Each row is followed by its group and then its class within the group.
[ 19   4  12  -7  20  -6  22   2   7  17   9   1  -1 -10  10  -2   6 -12
   4   3  -4 -14 -23 -18  -2  -7 -27   6  -4  -5  -5   3 -13 -10  12  -3
  12  -3  18 -40   2  -1   6  -9 -25   5   4  -1  -8  -6  -5  -6  -6  -6
  -2 -11  -1   0   6 -33  11   6   3  12  12  -4   6  -4  -6  -5   4  -2
   4 -13   8 -14 -11] : PG:Ds
[ -6   8   6   6  -7 -12   8  -7   1   6   2  -3  -7  -4  -5   6  14   4
  11  -7   5  10 -13  16  -4   1   8   2  19  -1   8   1  25   3   4  10
  -4   0   1  15   0   4  20  -2  23  -4  -8  10  -4   8   2  -5   6   3
  -4  -4   7  13  -7   2  -8 -11  -8  -9   5   2   2   1   3  14  11  -3
  -5 -14   5  -5   9] : PH:TP
[ 16   5  13  -4   2  -3   6  -3   7  12   0  17  -6 -12  10  -6   1 -11
  10   2   4 -13  -8   3  -2  -6 -17  -3  16  10  -5  -1  11  -8  11   0
   6  -2  22 -15   1   9  13  -7  -2   9   1  -3  -4 -10  -8  -7   5   1
  -2  -2  -3   4  32 -11   7   0  -5   2  16  -2  11   4   3 -16   7  -1
  11  -9  10 -15  -2] : PG:Cd
[ -3  10  10  -8   6  -5   8  -2  -4   5   8   9   6  -1   8   3   8  -7
  -3   0   2  -2   5 -11  -5   4 -10  -7   5  13  -3   0  14  -5  10   2
   5  -1   7 -19  -4   5  11  -1 -10   7   2   7  -4 -11  -4   3   6  -8
  -5   6  -4   5  -4  -7   1  -1  -8  -1  11   0  12   8   4  -2   4  -3
  12  -7   1  -4 -15] : PG:Cd
[ 11   2   7   5  19  -5  16  -3   4   8   8  17  12   4   8 -13   4  -6
  -4  -3  -2 -18 -13 -12  -5  -3 -32  -2   9   5  -6   3 -14 -10   8   7
   7  -1  20 -40   4   5  -6   1 -28   1  12  -1 -12 -10  -8  -6   3  -6
  -6  -8 -10   4   1 -11  11   6  -1  -1  13  -6   9  -6  -7  -5  -7  -9
   9  -6   4 -12 -11] : PG:QS
[  8   3  16  -7 -12  -4  -2  -4   3  15   8  25 -11 -13   7  -6   3  -8
  11  -5   1 -16  -1  -4  -2  -4 -15   2  14   2  -3   1   2  -4  13   3
  10  -3  20 -19  -1   0   9  -4  -4   6   5  -6   0  -7  -3  -1   2   6
   8  -1  -7   0  10  -3   1  -9  -7  -3  12  -1   7  -4  -1 -16   6  -9
   8 -12   3 -18  -6] : PG:Cd
[-14   8   5   2  -5  -9   1  -4  -7   6   6  -2   7   5  -1  10  15   9
  -7  -5  -2   6   0  -5   7  -4   8  -1  11   4   0   5  15  -4  -1   4
   6  -1   6  15   5   2   4   9   2  -7   2   1 -11   6  -7  -3   0  -3
  -3  14  -7   5  -6   7 -10  -3   1 -13   6   2  15  -3  -1  19   6  -1
  -2  -9  -3  -2 -17] : PH:TP
[-13  12   5   4  -5  -9   2  -3  -5  -3  -2  -1  10   4  -4  10   9   9
  -2 -16   7   3   4  10   1   1   8  -7  12  14   7   6  19   2   4   8
  -1  -3  -7  -4   2   8  18  10   7   0   2  13  -5  -1  -2   0  11 -15
  -6   6  -7   4 -19  10  -9  -5  -9 -12   4   4   3   8   2  12   3   0
   4  -3   6   7  -7] : PH:PJ
[ -7   7   9  -2  -5 -10   7 -10  -2   3   3   9  -2   1   7   5  20   5
   1   0   3   9  -3   8   5  -1   2  -2  24  16   6   4  27  -4  15   3
   2  -2   9  11   6   3  20   1  11   0  -4   7  -9  -4  -4  -7   8   3
   0   6  -4  10  -7   4 -15  -9 -10  -6  13   2  16  12   4   4   9  -5
   3 -15   3  -8  -7] : PH:TP
[ 18   5  12 -11  17  -6  20  -5  23  11   7  12   4  -1   3   2   9 -13
  -4   0  -1 -10 -18 -14  -5   0 -30   0   5   1  -5  -2  -9 -13  10   0
   7   1  22 -29   0   3   7  -3 -18   6   8   0  -9  -8  -5  -6   0 -12
   2   3  -7   1   0 -19  10   7   1   5  15  -9  10  -2  -4  -3   3  -4
   7 -10   4 -14  -8] : PG:Ds
[-11   5  10   7 -10 -18   5  -6  -2   7   3   4   4  -1  -2   9  15   9
   3 -15   7   4  -6   1   4  -6   9  -1  26  10  10   3  24 -10   1  10
   4  -2   8   8   7  10  17  12   7  -3  -1   3  -7  -5  -9  -4   9  -3
  -8   0  -6  10  -9   9 -11 -10  -8 -11  14  -1  10   7   1   3  10  -5
   1 -15   0  -4  -3] : PH:TP
[ 15  14  10  -7   6  -7  20  -8   4  10   8  11   5  -4   6  -2   2  -4
   5 -10  -2  -7 -10  -3  -9  -2 -15  -3   5  -4   1  10  -2  -6  10  -2
  11  -3  11 -32   6   5  13  -1 -16   8   3  11 -12 -22  -6  -1   5  -6
  -1   1  -9   0   5  -6  11  -1  -3   1   8   1  12   7  -2  -3   6 -10
  10 -14   5  -5  -6] : PG:Ds
[-10  12  10   1  -1  -2   4  -5  -9   3   3   4   3   9   2   5  16   4
  -5 -14   6   8   5   4   2  -3   7  -4  16  11   4   2  21  -2   2   4
   1  -1   8  14   1   4  13  11   9  -3  -1   4  -4  -5   0  -1   4  -1
  -7   8 -13   4  -6   7 -12  -6  -4  -8  12   4   8  10   4   4   8  -3
   3 -11   2   0  -9] : PH:TP
[ -7   2  13   9 -10   1   6  -2  -5   5  -5   9   0   4   1  -2   0   4
  10  -4  10  10   9  20  -2  -1  16  -9   3  12   5   9  19  -4   5 -13
  -5  -4   6  19   1   8   1  12  10   0  -9   4   3  -4  -2  12  -1   6
  -6  -6 -10   3   2  12 -14  -6   1   1 -15   4  -1  11   5  -9  10  -3
   1  -8   2  -2   8] : PH:Br
[  7   4   9  -6  14  -7  16  -3   3  17   8   1   3   0   5   2  14  -4
  -1  -3  -5  -8 -14 -11  -2  -9 -16   3   7  -3  -6   0  -6 -11   8  -1
   9  -1  18 -18   4   1  10   0 -17  -6   3  -2  -8  -2   1  -8  -1  -4
   5  -4  -3  -1   6  -5  -4   0   4   2   9  -4  13 -14  -7  -1   7  -5
   3 -14   2 -13 -11] : PG:Ds
[ -7   7  14  -3  -2 -13  13  -2   0  16   4  -4  -7  -3   4  -3  18  -1
   7  -2   3   4  -3   4   1  -2   6  -2   9  10   3   8  21  -2  10   0
   5  -6   4  10   0   2  14  -2   8  -1  -8  12  -3  -5  -3   2   2   0
  -5   2   4   9   0  -3 -19  -7  -4  -1   9   0  18   8   4   4  18   1
   3 -14   0 -10  -6] : PH:TP
[ 14  10  18  -3   6  -4  19  -1   3  18   7   7  -2  -3   1   4  -1  -3
  11 -10  -1  -3 -13   3 -10   1  -9   1   4 -11   2   7  -6  -6  12   2
  10   0   7 -30   9   6   8  -1  -7   0   1   4  -6  -3  -9   6   2  -8
   1  -4  -4  -4   1  -4   3  -2  -3  -3  -3   0   3  -3   2  -3  -4 -11
   3 -17   5 -11  -1] : PG:Ds
[ 19  10  10  -4  -1 -11  15 -11   0  15   1  18  -4  -8  -3  -2  -1  -8
  15  -6  -1   0 -10   8  -7   2 -11  -5   1 -10   1  -3  -3   0  11  -5
  10  -1  12   3  -2   3   6   2  -6   1   1   4  -3  -3   1   2   2   3
  10  -3   1  -4   9  -3  -1  -2  -1   2 -10   5   3  -1  -1  -6   8  -6
  -4 -13  -1  -5   0] : PG:Cd
[ 19   9  16  -8   7 -10  17  -5   4  23   6  16   0  -5   9  -2   4  -8
   4  -8  -8 -12  -8  -3  -2  -3 -21  -4   9   8  -4  -3  -8 -13  16  -1
  11  -3  25 -32   1  14  13  -5 -13  12   3   6  -8 -13  -6  -1   5  -5
   1   2  -2   4   9 -14  -1   0  -3   6  10   0   7   1  -1  -9   6  -8
  10 -17   5 -15 -11] : PG:Cd
[ -9   5   9   7   1  -4   4  -1  -8   0  -1  -4  11  -2   3   1   6   8
   7 -10   8   0   2   7   2   1  13  -4  12  11   9   6  21  -3   1  -4
   2  -5   5   5   6   8   9  12   2   1  -5   9   0  -8  -4   1   4   0
 -10  -1 -10   7  -4  10 -11 -13  -3  -6   8   5   4  12   4   0  12  -2
   8 -10   3   3   0] : PH:TP
